Here is a tiny trained network, its code and every weight. The questions are about switching its units off for an input and a class, where a switched-off unit gives its printed mean instead of its output.

import numpy as np


def w(rows, s, z=0):
    codes = np.array(rows[::2]) - 128.0
    scale = np.full(codes.shape[1], s)
    scale[-1] = z or s
    return codes * scale


def f(y):
    return y / 2 * (1 + np.tanh(0.7978845608 * (y + 0.044715 * y**3)))


def log_softmax(a):
    a = a - a.max(-1, keepdims=True)
    return a - np.log(np.exp(a).sum(-1, keepdims=True))


def net(x, mask):
    res = np.array(x, float).reshape(1, 3) / 4 @ E
    y = f(res @ A[0][:, :-1].T + A[0][:, -1])
    res = res + np.where(mask, y, B[0][:, -1]) @ B[0][:, :-1]
    return log_softmax(res[-1] @ U[:, :-1].T + U[:, -1])


A, B = {}, {}
E = w([
[253,94,149,139,90,135,52,162,76,166,157,34],'x0',
[147,40,119,109,150,233,173,120,183,133,26,150],'x1',
[70,135,115,164,126,112,144,181,27,118,37,137],'x2',
],0.013)
A[0] = w([
[150,134,121,119,121,143,122,118,204,116,183,129,254],'N1',
[116,138,133,135,141,110,133,132,33,136,87,118,159],'N2',
[139,90,123,143,132,102,170,159,125,109,123,142,90],'N3',
[167,146,131,139,126,112,121,126,113,136,191,119,103],'N4',
[163,158,111,123,111,104,119,146,52,124,124,127,99],'N5',
[158,114,130,122,144,147,141,109,253,131,175,144,194],'N6',
[133,121,135,118,144,104,106,144,153,124,133,110,102],'N7',
[122,122,142,145,97,118,125,102,106,124,125,113,88],'N8',
[124,123,135,127,134,122,133,88,165,117,96,117,134],'N9',
[100,131,128,129,125,146,114,141,120,135,57,128,94],'N10',
[248,71,134,130,125,188,114,124,109,139,53,99,4],'N11',
[224,166,134,134,133,88,104,128,38,135,171,98,111],'N12',
[91,127,143,146,136,137,100,125,168,127,100,108,95],'N13',
[159,98,120,127,119,140,127,156,128,125,122,127,79],'N14',
[33,192,129,132,133,69,144,111,133,120,200,162,217],'N15',
[92,126,113,126,134,141,142,128,105,123,106,144,106],'N16',
[82,106,125,122,144,188,152,111,194,126,76,169,127],'N17',
[119,124,119,114,117,142,146,113,192,134,172,146,137],'N18',
[158,125,126,114,135,117,128,108,191,121,186,117,206],'N19',
],0.017,0.0083)
B[0] = w([
[134,126,127,130,109,114,135,143,166,218,161,105,203],'N1',
[133,125,123,127,135,125,125,172,114,23,121,109,187],'N2',
[122,140,118,129,94,120,119,104,153,110,128,136,136],'N3',
[139,107,125,124,93,129,146,88,148,174,113,143,184],'N4',
[122,105,120,124,125,126,118,209,122,90,143,125,177],'N5',
[121,66,121,136,189,122,102,180,117,142,162,58,213],'N6',
[103,119,137,119,123,131,129,132,138,149,118,157,139],'N7',
[120,122,125,121,115,120,112,130,129,114,136,118,136],'N8',
[131,93,120,132,139,148,104,127,113,137,99,96,150],'N9',
[120,134,134,127,86,128,128,81,121,104,125,163,160],'N10',
[129,250,122,128,210,121,109,132,113,140,147,124,199],'N11',
[124,45,128,131,56,131,141,131,140,129,121,131,231],'N12',
[113,112,156,154,119,119,141,131,121,135,141,139,136],'N13',
[95,157,136,138,144,128,132,150,135,149,130,145,144],'N14',
[131,235,128,128,213,135,106,126,116,148,137,122,251],'N15',
[153,135,129,130,98,138,144,107,133,100,108,150,158],'N16',
[131,26,136,121,105,124,151,97,135,68,104,132,206],'N17',
[125,102,127,125,175,120,112,159,120,127,151,88,174],'N18',
[123,126,142,118,99,149,151,79,139,218,107,131,198],'N19',
],0.028,0.031)
U = w([
[114,200,133,137,217,133,99,127,146,210,160,104,210],'0',
[114,17,118,143,125,122,121,210,127,113,133,67,174],'1',
[113,255,113,145,171,128,106,151,66,93,96,180,246],'2',
[123,68,137,131,98,143,182,88,123,91,62,166,29],'3',
[138,80,131,108,47,129,161,145,176,198,136,126,5],'4',
],0.0099,0.0027)

Each question gives the input, the list of numbers given to net, and the class t.
The units are the neurons (one row each of A and B). Each row of codes is followed by its name. A weight is (code - 128) times the scale printed after its matrix; where a second scale follows, it is the last column's (A, B and U).
mask holds one flag per neuron, in row order. A switched-off neuron (its flag False) gives its mean, the last column of its row in B, instead of its output. The means were averaged over made-up inputs and are rounded, as every weight is.
A unit's drop is (log p(t) with every unit on - log p(t) with that unit switched off) / (log p(t) with every unit on - log p(t) with every unit switched off).
The circuit of an input: a set's keep is (log p(t) with only the set's units on - log p(t) with every unit switched off) / (log p(t) with every unit on - log p(t) with every unit switched off). Starting from the 12 units with the biggest drops (on a tie, the unit counted first), units are removed one at a time, each time the one whose removal leaves the highest keep (on an exact tie, the one counted first), for as long as the keep stays at least 0.8.
circuit, biggest first: the units of the circuit, biggest drop first
k most important neurons: the k neurons with the biggest drops, biggest first
drop when u is switched off: that unit's drop, to one decimal
input [0,3,-8], class 1: circuit, biggest first : (N6)
input [5,0,-7], class 4: 2 most important neurons : (N15 N12)
input [3,-1,0], class 4: circuit, biggest first : (N6 N15)
input [-1,1,7], class 3: 3 most important neurons : (N15 N11 N6)
input [7,-3,0], class 4: 2 most important neurons : (N6 N4)
input [8,-7,1], class 1: 2 most important neurons : (N5 N2)
input [0,5,8], class 3: 2 most important neurons : (N15 N17)
input [8,0,-8], class 4: 3 most important neurons : (N12 N15 N4)
input [6,3,0], class 0: 2 most important neurons : (N11 N2)
input [-6,2,0], class 1: 2 most important neurons : (N17 N19)
input [5,1,-3], class 0: 2 most important neurons : (N11 N17)
input [-8,1,7], class 3: 2 most important neurons : (N17 N11)
input [-6,1,-5], class 1: 2 most important neurons : (N17 N11)
input [2,-8,5], class 1: most important neuron : (N12)
input [8,4,3], class 2: drop when N11 is switched off : 0.9
input [-1,6,1], class 3: drop when N15 is switched off : 0.2
input [-2,3,-4], class 1: drop when N10 is switched off : 0.0
